Here is a tiny trained network, its code and every weight. The questions are about switching its units off for an input and a class, where a switched-off unit gives its printed mean instead of its output.

import numpy as np


def w(rows, s, z=0):
    codes = np.array(rows[::2]) - 128.0
    scale = np.full(codes.shape[1], s)
    scale[-1] = z or s
    return codes * scale


def norm(h):
    return h / np.sqrt((h * h).mean(-1, keepdims=True) + 1e-5)


def f(y):
    return y / 2 * (1 + np.tanh(0.7978845608 * (y + 0.044715 * y**3)))


def log_softmax(a):
    a = a - a.max(-1, keepdims=True)
    return a - np.log(np.exp(a).sum(-1, keepdims=True))


def net(x, mask):
    res = np.array(x, float).reshape(1, 7) / 4 @ E
    u = 0
    for l in range(4):
        y = f(norm(res) @ A[l][:, :-1].T + A[l][:, -1])
        res = res + np.where(mask[u : u + 4], y, B[l][:, -1]) @ B[l][:, :-1]
        u += 4
    return log_softmax(norm(res)[-1] @ U[:, :-1].T + U[:, -1])


A, B = {}, {}
E = w([
[131,152,103,137,113,141,132],'x0',
[140,151,120,144,93,133,106],'x1',
[126,130,130,130,127,129,126],'x2',
[80,174,156,3,157,89,109],'x3',
[137,48,57,100,29,180,138],'x4',
[128,119,130,123,137,134,127],'x5',
[111,142,185,77,110,212,145],'x6',
],0.0069)
A[0] = w([
[185,100,157,96,55,182,191,11],'0.n1',
[62,39,41,146,145,112,134,155],'0.n2',
[91,206,217,89,109,213,161,179],'0.n3',
[3,144,64,48,171,57,111,131],'0.n4',
],0.0052,0.0011)
B[0] = w([
[238,161,144,164,161,130,192,170],'0.n1',
[66,171,148,116,73,163,59,182],'0.n2',
[66,99,254,177,135,98,129,254],'0.n3',
[151,194,114,106,52,190,85,224],'0.n4',
],0.0087,0.0032)
A[1] = w([
[82,90,44,168,87,94,77,226],'1.n1',
[96,152,120,243,225,130,116,196],'1.n2',
[185,236,112,68,146,100,2,6],'1.n3',
[111,71,88,158,81,114,173,19],'1.n4',
],0.0079,0.0021)
B[1] = w([
[85,169,140,117,150,155,49,210],'1.n1',
[169,174,93,55,66,100,126,254],'1.n2',
[139,156,107,153,255,58,202,219],'1.n3',
[51,81,62,216,208,148,128,148],'1.n4',
],0.0081,0.0058)
A[2] = w([
[171,100,162,116,75,166,254,180],'2.n1',
[99,85,137,162,98,131,70,4],'2.n2',
[72,131,135,185,172,133,118,118],'2.n3',
[86,138,68,63,149,75,62,217],'2.n4',
],0.008,0.0038)
B[2] = w([
[173,150,162,220,147,150,250,215],'2.n1',
[33,130,56,143,171,129,190,126],'2.n2',
[43,160,142,2,144,208,58,149],'2.n3',
[201,117,74,154,107,118,175,253],'2.n4',
],0.0078,0.0054)
A[3] = w([
[175,123,17,84,103,75,104,179],'3.n1',
[159,134,142,109,158,38,149,71],'3.n2',
[254,226,161,145,53,143,84,252],'3.n3',
[46,158,159,101,182,213,27,89],'3.n4',
],0.007,0.0034)
B[3] = w([
[197,63,117,76,39,128,95,201],'3.n1',
[108,83,3,183,100,154,134,159],'3.n2',
[106,26,225,70,135,140,149,255],'3.n3',
[120,167,128,120,67,132,2,151],'3.n4',
],0.009,0.0083)
U = w([
[225,41,36,48,60,99,58,236],'0',
[97,49,231,145,134,131,199,238],'1',
[80,76,27,193,54,215,18,93],'2',
[171,40,89,254,144,242,197,2],'3',
[188,190,40,71,204,32,152,40],'4',
[48,185,223,64,196,96,54,17],'5',
],0.0092,0.0024)

Each question gives the input, the list of numbers given to net, and the class t.
The units are the neurons (one row each of A and B). Each row of codes is followed by its name. A weight is (code - 128) times the scale printed after its matrix; where a second scale follows, it is the last column's (A, B and U).
mask holds one flag per neuron, layer by layer. A switched-off neuron (its flag False) gives its mean, the last column of its row in B, instead of its output. The means were averaged over made-up inputs and are rounded, as every weight is.
A unit's drop is (log p(t) with every unit on - log p(t) with that unit switched off) / (log p(t) with every unit on - log p(t) with every unit switched off).
The circuit of an input: a set's keep is (log p(t) with only the set's units on - log p(t) with every unit switched off) / (log p(t) with every unit on - log p(t) with every unit switched off). Starting from the 12 units with the biggest drops (on a tie, the unit counted first), units are removed one at a time, each time the one whose removal leaves the highest keep (on an exact tie, the one counted first), for as long as the keep stays at least 0.8.
circuit, biggest first: the units of the circuit, biggest drop first
unit that matters most: the unit with the biggest drop
top k neurons: the k neurons with the biggest drops, biggest first
k most important neurons of layer l: the k neurons of layer l with the biggest drops, biggest first
input [5,-4,-8,-7,8,-4,-3], class 2: 3 most important neurons of layer 1 -> [1.n1 1.n4 1.n2]
input [-8,-3,0,7,0,-6,-3], class 4: top 3 neurons -> [1.n3 0.n4 1.n2]
input [5,5,0,7,-1,1,-2], class 4: top 2 neurons -> [1.n3 1.n2]
input [-2,-6,-7,-2,2,8,-6], class 2: most important neuron of layer 1 -> [1.n1]
input [8,1,1,8,4,-8,3], class 1: circuit, biggest first -> [0.n3 1.n1 1.n2]
input [5,3,1,-8,-1,7,0], class 0: top 3 neurons -> [0.n3 1.n2 2.n1]
input [-7,5,-8,3,0,-6,-4], class 4: top 2 neurons -> [1.n3 1.n2]
input [-7,7,3,7,5,4,2], class 1: top 2 neurons -> [1.n2 1.n1]
input [-1,-8,8,-1,4,-3,5], class 3: circuit, biggest first -> [3.n3 1.n2]
input [5,6,-5,-4,4,-7,-2], class 2: 2 most important neurons of layer 1 -> [1.n2 1.n4]
input [0,-1,4,-3,1,-3,-7], class 2: circuit, biggest first -> [1.n1 0.n2]
input [2,0,8,1,-1,-4,1], class 5: top 3 neurons -> [2.n4 0.n1 1.n2]
input [6,-4,-5,1,6,0,2], class 1: top 2 neurons -> [0.n1 3.n2]
input [6,1,-6,8,-1,4,-2], class 4: circuit, biggest first -> [1.n3]
input [-1,6,-3,-8,-2,-3,-2], class 0: top 3 neurons -> [1.n2 2.n1 0.n3]
input [7,-4,-4,-6,-4,8,0], class 0: top 3 neurons -> [1.n2 0.n3 0.n1]
input [-3,-1,-1,-3,1,2,-7], class 2: 2 most important neurons of layer 0 -> [0.n2 0.n1]
input [5,-6,-4,0,1,-7,1], class 3: 2 most important neurons of layer 1 -> [1.n1 1.n2]
input [0,8,6,-1,3,3,-5], class 2: top 2 neurons -> [1.n2 1.n1]
input [8,-7,-6,-6,7,2,-1], class 2: unit that matters most -> 0.n2
input [5,0,-1,-3,7,5,-4], class 2: top 2 neurons -> [1.n2 1.n4]
